Here is a tiny trained network, its code and every weight. The questions are about switching its units off for an input and a target symbol, where a switched-off unit gives its printed mean instead of its output.

import numpy as np


def w(rows, s, z=0):
    codes = np.array(rows[::2]) - 128.0
    scale = np.full(codes.shape[1], s)
    scale[-1] = z or s
    return codes * scale


def softmax(a):
    e = np.exp(a - a.max(-1, keepdims=True))
    return e / e.sum(-1, keepdims=True)


def log_softmax(a):
    a = a - a.max(-1, keepdims=True)
    return a - np.log(np.exp(a).sum(-1, keepdims=True))


def net(x, mask):
    ids = ['ΓΘαβδεζμξσ'.index(c) for c in x.split()]
    T = len(ids)
    res = E[ids] + P[:T]
    u = 0
    for l in range(3):
        r = res
        for j in range(3):
            rows = slice(2 * j, 2 * j + 2)
            q, k, v = (r @ M[l][rows].T for M in (Q, K, V))
            z = softmax(np.where(np.tri(T) > 0, q @ k.T / 2**0.5, -1e9)) @ v
            o = O[l][rows]
            res = res + np.where(mask[u + j], z, o[:, -1]) @ o[:, :-1]
        u += 3
    return log_softmax(res[-1] @ U[:, :-1].T + U[:, -1])


Q, K, V, O = {}, {}, {}, {}
E = w([
[132,42,230,131],'Γ',
[196,182,96,242],'Θ',
[210,130,202,137],'α',
[190,152,137,89],'β',
[199,203,154,54],'δ',
[54,173,104,119],'ε',
[186,55,4,129],'ζ',
[55,235,163,65],'μ',
[207,85,57,19],'ξ',
[80,169,34,27],'σ',
],0.014)
P = w([
[202,156,102,186],'0',
[185,154,101,154],'1',
[144,151,103,113],'2',
[95,134,91,69],'3',
[54,124,85,38],'4',
[19,106,73,2],'5',
],0.0067)
Q[0] = w([
[124,145,130,90],'0.h0',
[157,118,161,150],'0.h0',
[79,102,173,244],'0.h1',
[66,30,59,227],'0.h1',
[76,71,101,154],'0.h2',
[135,109,74,246],'0.h2',
],0.012)
K[0] = w([
[82,97,117,117],'0.h0',
[119,136,153,162],'0.h0',
[156,130,183,229],'0.h1',
[155,8,161,169],'0.h1',
[165,89,145,109],'0.h2',
[129,26,175,159],'0.h2',
],0.014)
V[0] = w([
[213,105,237,186],'0.h0',
[125,254,195,134],'0.h0',
[86,120,223,167],'0.h1',
[69,49,176,28],'0.h1',
[231,148,71,135],'0.h2',
[157,234,102,66],'0.h2',
],0.004)
O[0] = w([
[41,152,69,10,204],'0.h0',
[100,34,51,156,150],'0.h0',
[148,172,153,212,67],'0.h1',
[109,253,48,144,99],'0.h1',
[18,112,194,80,228],'0.h2',
[193,136,191,9,251],'0.h2',
],0.0035,0.0026)
Q[1] = w([
[149,179,146,73],'1.h0',
[150,157,73,65],'1.h0',
[173,181,96,133],'1.h1',
[127,158,146,6],'1.h1',
[95,77,140,175],'1.h2',
[100,117,153,89],'1.h2',
],0.024)
K[1] = w([
[97,129,138,4],'1.h0',
[86,124,82,76],'1.h0',
[102,140,30,170],'1.h1',
[73,120,70,48],'1.h1',
[175,113,92,195],'1.h2',
[129,180,85,107],'1.h2',
],0.019)
V[1] = w([
[162,151,193,127],'1.h0',
[57,218,156,181],'1.h0',
[1,117,108,176],'1.h1',
[101,164,51,100],'1.h1',
[151,71,172,120],'1.h2',
[63,88,166,94],'1.h2',
],0.012)
O[1] = w([
[122,151,183,163,156],'1.h0',
[206,161,163,81,48],'1.h0',
[131,163,113,250,2],'1.h1',
[163,190,100,112,164],'1.h1',
[126,48,122,140,125],'1.h2',
[165,82,162,70,97],'1.h2',
],0.012,0.0062)
Q[2] = w([
[88,250,155,153],'2.h0',
[162,157,68,63],'2.h0',
[158,168,120,90],'2.h1',
[177,121,126,129],'2.h1',
[168,190,151,147],'2.h2',
[71,125,139,29],'2.h2',
],0.013)
K[2] = w([
[214,178,23,83],'2.h0',
[2,249,132,90],'2.h0',
[189,157,40,55],'2.h1',
[245,128,110,185],'2.h1',
[103,71,80,183],'2.h2',
[169,170,4,32],'2.h2',
],0.0091)
V[2] = w([
[155,114,183,144],'2.h0',
[196,36,3,128],'2.h0',
[179,23,64,108],'2.h1',
[59,192,222,90],'2.h1',
[125,176,227,113],'2.h2',
[103,186,121,91],'2.h2',
],0.007)
O[2] = w([
[135,199,138,142,127],'2.h0',
[185,128,1,82,24],'2.h0',
[34,225,122,186,186],'2.h1',
[218,58,141,171,254],'2.h1',
[251,77,95,102,91],'2.h2',
[174,173,88,79,211],'2.h2',
],0.0063,0.004)
U = w([
[177,197,196,133,120],'Γ',
[112,113,133,92,120],'Θ',
[118,124,130,127,110],'α',
[112,71,45,147,126],'β',
[140,57,152,16,61],'δ',
[96,31,177,144,168],'ε',
[178,206,85,253,246],'ζ',
[157,174,73,104,136],'μ',
[38,122,136,57,60],'ξ',
[80,197,159,136,115],'σ',
],0.0066,0.011)

Each question gives the input, a string of symbols that net reads in full, and the target symbol t.
The units are the heads (2 rows each of Q, K, V and O). Each row of codes is followed by its name. A weight is (code - 128) times the scale printed after its matrix; where a second scale follows, it is the last column's (O and U).
mask holds one flag per head, layer by layer. A switched-off head (its flag False) gives its mean, the last column of its rows in O, instead of its output. The means were averaged over made-up inputs and are rounded, as every weight is.
A unit's drop is (log p(t) with every unit on - log p(t) with that unit switched off) / (log p(t) with every unit on - log p(t) with every unit switched off).
The circuit of an input: a set's keep is (log p(t) with only the set's units on - log p(t) with every unit switched off) / (log p(t) with every unit on - log p(t) with every unit switched off). Starting from all 9 units, units are removed one at a time, each time the one whose removal leaves the highest keep (on an exact tie, the one counted first), for as long as the keep stays at least 0.8.
circuit, biggest first: the units of the circuit, biggest drop first
most important unit: the unit with the biggest drop
heads that matter: for each layer, one digit per head in row order, 1 if its drop is at least 0.15 and else 0, layers parted by /
drop when u is switched off: that unit's drop, to one decimal
input Γ Θ Γ, target ζ: circuit, biggest first -> (1.h2)
input δ ζ Γ μ, target Γ: circuit, biggest first -> (1.h0 1.h2 1.h1)
input α Γ ζ ζ α Γ, target β: heads that matter -> 001 / 111 / 100
input Γ ζ Γ, target β: heads that matter -> 011 / 111 / 100
input Θ σ Γ α, target μ: circuit, biggest first -> (1.h1 1.h0 2.h0)
input Γ ζ Θ ε Γ δ, target ζ: heads that matter -> 001 / 010 / 000
input Θ ξ δ δ ε β, target ζ: heads that matter -> 000 / 010 / 000
input Γ Γ ζ δ δ, target σ: circuit, biggest first -> (1.h0 2.h2 2.h1)
input β μ δ, target Γ: circuit, biggest first -> (1.h0 2.h0)
input Γ μ ε Γ μ α, target Γ: circuit, biggest first -> (1.h0 1.h1 1.h2)
input Γ Θ α μ Γ, target ζ: circuit, biggest first -> (1.h2 1.h1)
input α Γ ξ ε, target ξ: heads that matter -> 000 / 110 / 001
input Γ μ δ Γ ζ, target β: heads that matter -> 001 / 100 / 000
input μ β ξ, target ξ: most important unit -> 1.h1
input Γ α Γ ξ, target ξ: circuit, biggest first -> (1.h0 2.h1 1.h1)
input Γ Γ Γ Γ ε δ, target ζ: heads that matter -> 000 / 010 / 000
input Γ δ Γ, target δ: heads that matter -> 111 / 010 / 001
input α Γ Γ α, target ε: circuit, biggest first -> (1.h1 1.h2)
input μ ζ Γ β, target σ: heads that matter -> 000 / 110 / 101
input Γ Γ δ Γ δ δ, target δ: most important unit -> 1.h1
input Γ μ ε, target Γ: circuit, biggest first -> (1.h0 2.h0)
input β ξ ε, target ξ: heads that matter -> 010 / 110 / 001
input Γ δ α, target δ: drop when 1.h1 is switched off -> 0.9
input Γ δ α σ δ, target μ: drop when 2.h0 is switched off -> 0.2
input ε Γ α, target ζ: drop when 1.h1 is switched off -> 1.2
input Θ Γ Γ α Γ ε, target ζ: drop when 1.h1 is switched off -> 1.4
input Θ Γ Γ Θ, target ε: circuit, biggest first -> (1.h2)
